Below is a small trained network, with its code and all its weights. Each question gives an input and a target symbol and asks what happens when units are switched off, that is, made to give their printed mean instead of their output.

import numpy as np


def w(rows, s, z=0):
    codes = np.array(rows[::2]) - 128.0
    scale = np.full(codes.shape[1], s)
    scale[-1] = z or s
    return codes * scale


def f(y):
    return y / 2 * (1 + np.tanh(0.7978845608 * (y + 0.044715 * y**3)))


def softmax(a):
    e = np.exp(a - a.max(-1, keepdims=True))
    return e / e.sum(-1, keepdims=True)


def log_softmax(a):
    a = a - a.max(-1, keepdims=True)
    return a - np.log(np.exp(a).sum(-1, keepdims=True))


def net(x, mask):
    ids = ['ΓΘΛΣΦΩαβδεζημξπτ'.index(c) for c in x.split()]
    T = len(ids)
    res = E[ids] + P[:T]
    u = 0
    for l in range(2):
        q, k, v = (res @ M[l].T for M in (Q, K, V))
        z = softmax(np.where(np.tri(T) > 0, q @ k.T / 2**0.5, -1e9)) @ v
        res = res + np.where(mask[u], z, O[l][:, -1]) @ O[l][:, :-1]
        u += 1
        y = f(res @ A[l][:, :-1].T + A[l][:, -1])
        res = res + np.where(mask[u : u + 8], y, B[l][:, -1]) @ B[l][:, :-1]
        u += 8
    return log_softmax(res[-1] @ U[:, :-1].T + U[:, -1])


Q, K, V, O, A, B = {}, {}, {}, {}, {}, {}
E = w([
[107,145,40,226],'Γ',
[107,216,129,119],'Θ',
[153,182,130,153],'Λ',
[1,121,78,204],'Σ',
[160,197,141,151],'Φ',
[147,205,193,144],'Ω',
[99,232,173,160],'α',
[155,76,123,139],'β',
[137,232,209,103],'δ',
[136,137,88,111],'ε',
[113,96,117,122],'ζ',
[137,150,172,187],'η',
[133,89,84,48],'μ',
[216,74,28,118],'ξ',
[101,122,142,108],'π',
[18,74,208,16],'τ',
],0.017)
P = w([
[94,255,118,214],'0',
[98,222,140,218],'1',
[124,182,177,234],'2',
[152,195,192,164],'3',
[143,176,176,158],'4',
[143,153,163,149],'5',
[132,140,151,132],'6',
[119,126,148,111],'7',
[120,96,146,109],'8',
[113,86,130,111],'9',
[99,115,132,78],'10',
],0.0083)
Q[0] = w([
[112,208,212,209],'L0H1',
[9,113,141,253],'L0H1',
],0.0048)
K[0] = w([
[173,157,254,143],'L0H1',
[30,69,193,64],'L0H1',
],0.0077)
V[0] = w([
[150,221,222,1],'L0H1',
[213,202,7,204],'L0H1',
],0.0067)
O[0] = w([
[124,96,201,180,55],'L0H1',
[254,209,192,109,253],'L0H1',
],0.0069,0.0044)
A[0] = w([
[120,85,180,134,109],'L0N1',
[96,88,154,101,2],'L0N2',
[103,157,126,119,82],'L0N3',
[157,134,99,99,233],'L0N4',
[114,129,77,209,165],'L0N5',
[58,101,7,162,230],'L0N6',
[112,166,156,163,75],'L0N7',
[65,149,141,101,146],'L0N8',
],0.016,0.0032)
B[0] = w([
[117,113,161,96,136],'L0N1',
[57,84,124,35,140],'L0N2',
[243,2,125,93,137],'L0N3',
[204,38,175,229,168],'L0N4',
[101,179,158,109,224],'L0N5',
[163,193,145,109,248],'L0N6',
[57,64,66,203,170],'L0N7',
[183,117,192,206,158],'L0N8',
],0.0074,0.016)
Q[1] = w([
[219,162,65,165],'L1H1',
[31,19,3,14],'L1H1',
],0.0029)
K[1] = w([
[97,113,150,76],'L1H1',
[127,254,122,218],'L1H1',
],0.007)
V[1] = w([
[99,254,210,167],'L1H1',
[107,226,184,65],'L1H1',
],0.0085)
O[1] = w([
[177,168,254,99,255],'L1H1',
[155,189,8,11,132],'L1H1',
],0.0094,0.0076)
A[1] = w([
[131,225,225,92,106],'L1N1',
[186,15,179,131,246],'L1N2',
[163,213,169,84,193],'L1N3',
[155,141,113,159,117],'L1N4',
[178,186,107,145,89],'L1N5',
[78,203,49,254,234],'L1N6',
[126,174,152,185,3],'L1N7',
[176,90,119,91,246],'L1N8',
],0.0093,0.004)
B[1] = w([
[51,69,1,158,253],'L1N1',
[74,223,133,126,177],'L1N2',
[81,54,122,101,228],'L1N3',
[179,139,145,127,149],'L1N4',
[158,11,133,70,178],'L1N5',
[169,198,187,77,202],'L1N6',
[226,60,98,176,175],'L1N7',
[94,192,198,143,148],'L1N8',
],0.007,0.023)
U = w([
[146,81,116,143,162],'Γ',
[100,111,111,188,109],'Θ',
[145,113,153,97,149],'Λ',
[104,103,119,164,89],'Σ',
[160,89,131,111,52],'Φ',
[115,126,140,127,188],'Ω',
[132,84,91,116,112],'α',
[110,96,119,164,168],'β',
[118,136,151,64,119],'δ',
[60,145,93,196,54],'ε',
[101,76,193,103,103],'ζ',
[121,177,66,106,119],'η',
[148,113,135,96,160],'μ',
[131,177,173,82,160],'ξ',
[245,64,94,102,2],'π',
[137,217,146,178,152],'τ',
],0.011,0.0075)

Each question gives the input, a string of symbols that net reads in full, and the target symbol t.
The units are the heads (2 rows each of Q, K, V and O) and the neurons (one row each of A and B). Each row of codes is followed by its name. A weight is (code - 128) times the scale printed after its matrix; where a second scale follows, it is the last column's (O, A, B and U).
mask holds one flag per unit, layer by layer, with each layer's heads first. A switched-off unit (its flag False) gives its mean, the last column of its rows in O or B, instead of its output. The means were averaged over made-up inputs and are rounded, as every weight is.
A unit's drop is (log p(t) with every unit on - log p(t) with that unit switched off) / (log p(t) with every unit on - log p(t) with every unit switched off).
The circuit of an input: a set's keep is (log p(t) with only the set's units on - log p(t) with every unit switched off) / (log p(t) with every unit on - log p(t) with every unit switched off). Starting from the 12 units with the biggest drops (on a tie, the unit counted first), units are removed one at a time, each time the one whose removal leaves the highest keep (on an exact tie, the one counted first), for as long as the keep stays at least 0.8.
units of the circuit, in order: the units of the circuit, biggest drop first
unit that matters most: the unit with the biggest drop
top k neurons: the k neurons with the biggest drops, biggest first
k most important neurons of layer l: the k neurons of layer l with the biggest drops, biggest first
input Φ δ Σ Γ Γ τ μ Γ, target η: units of the circuit, in order	[L1H1 L0N2]
input Γ Γ α π Φ Γ Γ ξ Ω, target τ: 2 most important neurons of layer 1	[L1N3 L1N1]
input μ Γ Γ Ω Φ Γ β Ω ξ Σ Φ, target τ: 3 most important neurons of layer 1	[L1N1 L1N3 L1N5]
input ξ Φ η, target τ: top 3 neurons	[L0N6 L0N5 L1N3]
input Γ Γ Γ Γ ξ Σ Γ, target τ: 2 most important neurons of layer 0	[L0N6 L0N4]
input ξ ξ Γ Γ Γ ξ Λ, target τ: top 4 neurons	[L0N4 L0N6 L0N5 L1N1]
input Σ Γ Γ, target α: 2 most important neurons of layer 0	[L0N5 L0N6]
input Γ Γ δ, target ε: units of the circuit, in order	[L1N1]
input Γ Γ ξ ξ Θ η Σ Γ μ, target ξ: units of the circuit, in order	[L0H1 L1N7 L1N8]
input Φ α ξ ξ ξ Θ, target τ: top 2 neurons	[L0N6 L0N5]
input Γ μ Γ Θ Γ Γ Σ ξ ε, target τ: top 4 neurons	[L0N4 L0N6 L0N5 L1N1]
input ξ Γ Γ ξ δ, target τ: top 3 neurons	[L0N6 L0N5 L1N3]
input η ξ η, target τ: top 4 neurons	[L0N6 L1N3 L0N5 L1N1]
input Σ Γ ξ Σ, target τ: 2 most important neurons of layer 0	[L0N6 L0N8]
input ξ α Γ Γ τ α Γ Φ ζ Γ Σ, target ε: 3 most important neurons of layer 0	[L0N6 L0N2 L0N5]
input Γ Φ ζ ξ μ ξ, target τ: top 3 neurons	[L0N4 L1N2 L0N6]
input α Φ τ ξ ξ Γ Γ Θ η Φ Σ, target ε: 3 most important neurons of layer 0	[L0N6 L0N5 L0N2]
input Γ Σ Γ Γ, target α: top 4 neurons	[L1N1 L0N5 L1N3 L1N6]
input η ε τ Γ Σ ξ Γ δ α μ τ, target δ: 4 most important neurons of layer 0	[L0N2 L0N6 L0N5 L0N4]
input Γ ξ Ω Φ Ω Γ Γ Γ Σ Σ Σ, target α: unit that matters most	L1N1
input Γ ξ Γ β, target τ: top 3 neurons	[L0N6 L0N5 L0N4]
input Σ ξ Γ η ζ Φ Γ Θ ξ Λ, target τ: unit that matters most	L0N6
input Γ ξ Ω, target τ: 3 most important neurons of layer 0	[L0N6 L0N5 L0N7]
input Σ δ ξ Γ Ω Ω ζ Γ Γ μ, target ξ: top 2 neurons	[L0N4 L1N1]
input ξ ξ α ξ ξ Γ α, target τ: top 2 neurons	[L1N1 L0N6]
